Each row has two labels, one from each of two sets.
[  2  17  45  24  24  -6  25  13 -12  -4  -3 -41  -8  -7   9  -7 -54  31
  19 -17  25  26 -53  -5  -6   2   9  18   8   2 -11  15   7] => A, V
[ 11 -16  14   7  46  -6  12  -5   5   7   7   9  -7  -3  -3 -33 -37  37
 -16  -6  -7 -23  -6   5   2   8   3 -21  -8  -3   6 -25  -1] => J, G
[ 16 -10  34  14  14  -2  14   5  14   0   3 -12 -13   1  -1  -1 -47  37
  -7   9  -2  27   4   2 -16  11   3   7   1   3 -42 -15  -3] => A, V
[ 23  -3  17 -14  -1  -8   9  -3 -10  20  12  41   6   1  16  -7 -56 -17
  32  -9 -23  10  10   4  -7  -2   1 -14  15  -9 -14   7  -2] => H, G
[ -7 -27  -9  13  15  -9  13  -3  19   4   5   7  -1  -8 -10  18 -19 -75
 -25  40 -20  -4 -22   6 -15 -11   2   4   9   0   5 -12   4] => J, V
[ -9  -1  -6  20   1  -5  16   5  -5   3  -1 -19   1  -6 -10   1 -23 -48
   2   0  -1   0 -32  -5  -7 -14   1  12  13  -4  11  22  -2] => U, V
[ 34  30  37 -10  -2   3  23  15   2  20  -2 -22 -13   8   1 -26 -39  60
  18   4   6  -1  15  -1  -1   1   5  32  -5  -9  13  -3   9] => A, V
[  3  38  -1   3   1   0  12   7 -18  11   2 -13   6   5   2  -4 -22 -41
  21 -14   5  20 -47  -5  13  -8   3   6  17  -8  17  19  -2] => U, V
[  1  32  27  21  41  -8  24  -1 -39  -9   7 -21   5  -8   4 -36 -29 113
  32 -53  12 -13 -28   5  10  17   5 -17   4   2 -14   1   3] => A, G
[ 19  14  12  -9  34  -8  15   0  -7  12   2  10   5  -1   9 -24 -21  20
  15 -26 -14 -18 -20   8   7   7   1  -2  -2  -4  37  -3   6] => A, G
[ 21   6  33  -3  23 -12  33   5  -6   6   4   0   1  -8  15  -8 -52  31
  31  -8  -2  -5 -14  16  -6   7   5 -10  11  -2   7   5   6] => A, G
[  9   5  19   8  15  -6  31  17   6   6  -8 -37  -6  -4  -5 -13 -38  -8
  22   3   7 -13 -37  -2   0 -12   1  36   4   2  47  15   9] => U, G
[ -3  43   6  11 -12  -4  26  11 -27  10   3 -22   2  -7  -1 -10 -32 -22
  38 -23   2   0 -29  -2  -6 -14  -1  17  21  -2  26  41   3] => U, G
[ -7 -21  48  21  51  -3  15   9  -5 -25  -7 -47  -3  -9   4 -11 -34  98
  16 -30  31   2 -41  -4   6  12  -7  11 -14  12 -17   0   1] => A, V
[ 10 -11  29   0  10  -5  20   8   7   3   2 -12   0   3   4  -4 -39   7
  19  -2   0   7  -9   3  -5  -5   0  20   2   1   2   8   5] => A, G
[ 15 -19  31 -22   0  -2  12  13  14 -12  -5   7   0   5  21   8 -40 -38
  17  17   1  28 -11   7  -7   2   2  14  10   2  -4   1   4] => A, V
[ 24  -3  62  -8  19  -6  34  20   0  -1  -2 -10  -8  -2  15  -9 -75  48
  39  -1   0  28  -1  12 -17  10   2  17  13  -9 -22   2   9] => A, G
[ 19  25  37   3  40  -2  24   3 -14  -6   6  -9  -2  -1   8 -27 -35  74
  21 -15   2   5 -27   8   0  35   5 -12   5  -3  -6 -15   6] => A, G
[-14  12 -13  32 -25   1  24   4  -2  17   3 -26 -12  -1 -29   6 -26 -50
   6  19 -19 -13  12  -8 -18 -26  -4  42  12  -5  10  32  -6] => U, G
[  0   6  17  11  22  -6  33  10  -7   4  -2 -33  -2  -8  -8 -13 -35  35
  23 -11   4 -30 -17   0  -2  -1  -1  24   1   2  25  17   2] => U, G
[  7  13  39  15  39  -5  16   7  -9  -8  11 -28  -2  -2   7 -22 -37  66
  12 -23  20   5 -39   5   3  10   1  -3  -7   1  -9  -6  -2] => A, V
[ 13   3  16  -7  29  -2  18   6  -4   7   0 -16   4   0   8 -21 -25   4
  22 -16   7 -24 -37   2  11   1   0   4  -2   0  55   6   4] => U, G
[ 11  11  20  -8  -6  -1  27  12 -11   6  -3 -24   4  -5   6  -8 -29  19
  45 -15  -4 -10  -9   9  -1  -6   0  26   8  -1  28  27  18] => U, G
[ 17 -23  14 -15  12  -7  31   5   3   0   5  19   6  -5  11  -2 -32  14
  28   8 -22 -15  20  10  -9   6   2   1   8   0   2  -3   4] => A, G
[ 10 -17  25  -1  19  -7  38   5  -1  -2   0  -4   2 -11   1 -12 -34  51
  27 -17  -8 -18  12  21  -8  10   2   8   4  -1   3  -2   9] => A, V
[ 27 -47  59 -19  45 -11  29   8   2  -4   2   1  -5  -8  33 -21 -79  67
  41 -18   7  -8  -4  14   8  17   1   0 -10  -8   3  -8  10] => A, V
[ 14  32   6  -7  26  -7   7  -2 -26  11  17  15   7  -2  15 -26 -31  31
  23 -36  -1  -4 -25   3   8   8   5 -33  10  -7   7   1  -2] => H, G
[ -1 -18   6  10 -22   9  27   4  10   9   2 -14  -7  -3 -17   4 -30  -8
  18  27 -24 -14  40   5 -26  -8   3  38   4  -2  -8  15   2] => U, G
[  5  11  17  16  42  -9  14  -1  -3   5   9  -1  -8   0  -9 -23 -46  21
  -6  -7  -6  -5 -29  -4  -7   8   3 -11  -2  -7   0 -18   5] => J, G
[ 33 -29  48 -14   3   0   7  10   8  12   0  10 -12   8  22 -20 -75  41
  22  -3  -1  21  30  -3  -3   4   1   9 -12  -7 -16   3   0] => A, V
[ 26  -4  31 -19  -5   2  -1  14  -1   2  -2   9  -3   5  22 -13 -28  49
  20  -4   9   8  25   0  -1   7  -7  14  -8  -1  -8   3   3] => A, V

Each row has two labels, one from each of two sets.
[ 20  -2  -4  -2  -2 -45 -34  -1   1 -16   5  20  35 -28  24 -26 -17   9
  -2  -2  13   5   4  20  38 -12 -28   1  56  31  42  39 -10] => D, jg
[  6 -19   6 -11 -21 -27  20 -32 -10  -4  22 -23  -4 -38  -8 -13  -9  -7
  19  -4   5  -2  22  -9  24  -3 -20  10  51 -10  27  30  19] => L, qj
[-33 -61 -14  -5 -17 -27  51  -4 -23   9  58 -11 -52 -56  -2 -29  -9  -2
  11 -37  19 -13 -16 -53  24  -5   7   5  60 -21  20  53  40] => L, fc
[ 11  22 -10  16  13 -24  19  -5  22  -1  15  10  -7   6  17 -12   4  -4
 -16  -9  -3   8 -34  10  13  -5 -14  14  48   8  25   2  14] => S, qj
[  3  19  -8  20   2 -32  15   1  18   9  11  17   0 -16  10 -19 -11  -3
 -24 -10  10  10 -12  -7  31   5  -5  18  58   5  47  22   9] => S, qj
[  8   6  -2  15   4 -23 -17 -17   8   6   5  19  12 -18   6   4  -9  -6
 -12   5  -3   6   2  25  23   8 -13  13  21   5  26  -6   2] => S, mz
[ -3   4   2   8 -19  25  48 -13  27  15  19  21 -49 -28  -8   1 -31 -29
  -7  -9  -3   2 -18 -72   8  45  35  29  29 -16  16   0  -8] => S, qj
[ -3   5  -4  38  15 -26  -5  19  17  13   8  28  10  -8  10 -21 -16   3
 -34  -9  15  -1 -12  -3  40   6   8   9  31  14  41  10   8] => S, qj
[-20 -40  24 -29 -19  -2   9  -9 -26  -1  13 -29 -21 -50 -17  -1 -13 -11
  -2   4  27 -16  26 -27  25  11  29   8  12 -36  14  38  25] => L, qz
[  1   5   0   6 -16  -3  42 -17  39  -7   3  17 -30 -16  -1   3 -17 -21
 -12   4   7   6 -35 -22  20  32  22  30  65  -4  30  10   7] => S, qj
[ -7  -5  -3  21  16 -16   2  -8  21  13  37  14 -14 -24  13  -6 -13  -5
 -35 -17  15  -2 -16 -26  37   7  14  20  46   6  41  19  16] => S, qj
[ -5   1  -9  25  -3 -27 -45   0   9 -11  15  41  10 -39  19 -25 -18  -4
 -23 -17   1  10 -17  43  66  -9 -24  -9  40  15  27  12  20] => D, jg
[  3  14  -4   9   0 -26   4 -11  19  -4   9  13   4 -17  15  -9 -11  -6
 -18  -3   4  13 -20   9  35   6  -5  14  59   3  35  17  16] => S, qj
[ -2 -31  14  11  11 -24  58 -34  -7  -6  20 -33 -12 -10  -3   6   3  -6
  17   3  22 -14  23 -56   9   6  12  25  54  -5  45  32  18] => L, qj
[  5  -7  26 -27 -11 -13  27 -25  -9 -10   9 -16 -34 -26  10   3 -11 -13
  13  -4  18  -5   6 -58   2  11  10  20  62 -12   5  41  10] => L, qj
[ -2 -27   9   6   6 -21 -13 -33 -18   8  12 -20  19 -25 -11  15  -8   5
   7   6  22 -12  49 -12  29  -1  -2  14  15   2  37  29  17] => L, qj
[  2   5  12  13  -8 -20  14 -12   7  -2   8  33 -22 -23  10  -7 -23  -9
  -5 -12  -6   4 -23 -20  17  10   1  19  64  -8  17  14  -8] => D, qj
[-10 -33   1   9 -18 -13  -7 -21 -12 -10 -12 -20   9 -21 -19  -8   3  -2
  19  20   9   0  31  43  16   1 -13   1  -6 -13   7   4  11] => L, jg
[ -3  -9 -11   6 -16 -14  31   1  10   8  48  21 -49 -33   5 -13 -17 -11
 -13 -39   1  -1 -46 -45  16   1   4  10  61   0  12  19  20] => S, fc
[ 10   5  -8  16  -3 -22   2 -16  12   7  10  17  10 -13  12  -5  -9   2
  -9  -1   4  10  -3   3  22   7 -12  23  46  14  36   9  -1] => S, qj
[  7   6 -22  28  -4 -13  14 -10  26   7  23  22 -12 -18   8  -5 -18  -7
  -6 -13   0   4 -18 -32  22  21  -4  20  43  17  42   7   4] => S, qj
[ -5   6 -13   3  -2 -21   5  20   7  10  21  14  -5 -23   4 -22  -2   1
 -20 -21  -2   9 -24  24  20  -1  -5   2  26  -5  17   5  11] => S, fc
[  0  13 -10  12   7 -22   4   0  20   1  29  23 -15 -28  19 -16  15  -5
 -25 -19  -4   9 -31  -9  33   6  -3  16  60   7  31  21  11] => S, mz
[-12 -18   4   0  -9 -20  21   0 -17  13  50 -11 -25 -58  12 -30 -16  -7
  -5 -31  13  -5   7 -18  38 -12  -3  -2  32 -20  15  35  32] => L, qz
[-14 -13  -5   6 -13  -6  34   9  13   3  22  21 -26 -41   5 -11 -28  -8
 -17 -23  18   2 -21 -16  37  16  27   1  33  -5  22  20  13] => S, jg
[ -7  -1 -17  19   5 -25 -14  17   3  14  24  27  -1 -31   7 -26 -10   1
 -26 -24   8  -2 -19  24  41  -2  -2  -2  25   2  32  20  16] => S, qz
[ -6   4   0  -1   1  -5 -28  23   3   6  18  35 -19 -32  12 -14 -23  -1
 -22 -30  -3   4 -28 -10  24 -10  56 -11  16   3  -6  13   0] => D, qz
[ -1  -2  29   1  -9 -13   2 -19   4 -16  -4  40 -22 -22  14   8 -28 -14
  -8  -6  -3  17 -16 -35  15  12  12  14  70   1  -1  13  -7] => D, mz
[ 10  -6  15   5  15 -44  -2 -48 -28  16  35 -27  14 -33   3  -8   3   6
  -3 -13   9  -4  43 -19  20 -18 -21  25  50   3  43  31  20] => L, qj
[ -17  -15   50  -22  -24   20   44  -41   11  -11   20   37 -105  -55
    0   32  -33  -30  -14  -23  -12   -5  -51 -107   -3   37   50   46
  100  -41  -34   12  -13] => D, mz
[ 10  -6  14  22  22 -39 -22 -24  -9   8  16  34 -10 -19  24   2 -10  12
  -9 -21   0   0 -10 -49  12  -2   1  29  79  28  18  29 -15] => D, qj
[  8   5  -5  12 -11   7  29  -1  22  23  19  32 -30 -19   1  -8 -30  -9
 -10  -8   5   4  -9 -61  17  31  30  28  37   2  29   4 -14] => S, qj
[  4  -2  13  -1   2 -15  -3 -26 -17  16  21 -20  13 -18  -8   4   3   0
  -8   7   1   4  33   9  10  -2  -7  15   9 -22  13   6   8] => L, qj
[-13  -8 -10  20 -12   0 -11   0  13  11  22  26 -21 -43   0  -2 -26 -10
 -24 -16   5   3 -16   6  42   9   7   2  17  -1  18   5  15] => S, qz
[ -1  21 -11   9  14 -11 -25  31   2  22  27   9  -2 -28  13 -20  -7   1
 -58 -21   9   9 -16  11  33  -5   9   5  13  -8  28  16  14] => S, qz
[ 16  24  -5   7   8 -35 -22 -10  15   2  31  20   1 -30  32 -17 -14   2
 -18 -21   3   6 -22   2  36 -14 -25   7  57  20  39  10  15] => S, mz
[-14   5  -1  20  10 -28   8  -1  11   4  16  14  -6 -21   8 -13  -7  -5
 -33 -10  12   2 -18   8  35   3  -1  19  50   0  39  14  17] => S, qj
[  5  15 -26  23   0 -19  31  10  23  10  19  22 -13  -9   8 -22  -7   0
 -18 -13  -1  11 -34 -13  19  12   0  16  51   8  34  10   3] => S, qj
[ -2   3 -14 -22  -2 -15  21  -4  -1   2  42 -19 -23 -24  13 -20  -2  -1
  -2 -22  -5   3 -14 -12   5 -15 -13  -1  31 -12   4  22  14] => L, qz
[ 22  32  -7  11   5 -16   8  -1  17  19   2   9   7   1   2 -19  -4   1
 -19  -2  -3  15   3  -5  15  12  -2  19  24   6  31 -10 -12] => S, qj
[ 21  27  13  -7   2 -31   8 -14  11  -7  -3  25 -15  -9  24 -10  -7  -4
  -5 -14  -5  14 -25 -15   7  -3 -10  23  83  21  10  15 -11] => D, qj
[ 14  25   5   6  24 -18  17   8  19  16  12  26 -21  -5  17   0  -9   2
 -35 -14   5   9 -32 -50   4  11  21  27  61   6  25  14 -10] => S, qj
[ 23  22  -2   4  -4 -10   0  -2  17   1   4  24  -6 -16  18  -6 -18  -2
 -18  -9  -2   8 -11  -1  16   7  -6  16  44  13  22   8  -6] => S, qj
[  7   1   4  16  -2  -2  27 -20  20  10   9  14 -20 -17   8  12 -20  -9
  -3   0   6   1 -14 -49  -5  22  16  33  48   5  31  13  -3] => S, qj

Each row has two labels, one from each of two sets.
[  9  16   6   4 -35   7  -2   7   2 -15  -1  12   4   5  16 -10 -35   5
 -11   9  14   7  -1  20  19  20  -5  -2 -13  -4  -4  14  -7] => X, Q
[ 19   3   4   9 -41  -3   3  11  11  -6   4   2  -3   5  -2  -2 -27   1
  -2  14  22  -1  -9  22   9  12 -14  -2 -12 -13  -5  15  -1] => T, Q
[ 27   2  15   8 -61  19  -3  10  14   0  -3  12  -2   2   8  -1 -31  13
   6  21  22  16   0   8  22   1  -7  13 -25  -1 -13  41   9] => T, R
[ 17  -4   2  15 -29  -2  -6  25   0   5   6  12  23 -12  -6   1 -31  -9
  16  -2  11 -24  -9  12   2   9  -8   5  12 -19  -2   5   4] => P, Q
[-10  -4  10  10   1  27  17   3   8  -9  -6   0 -15  12 -15  -1  -4   4
 -11  19  16  -2  17  -9 -13   2  -2  21 -14   2   4  34   9] => X, F
[ 10   7   3  17 -27   3  -5  11   4  -6   3   4  -2   7  -1  -4 -27  -1
  -4  14  26  -7 -12  17   2  21  -5  18 -17  -5  -3  20   6] => X, R
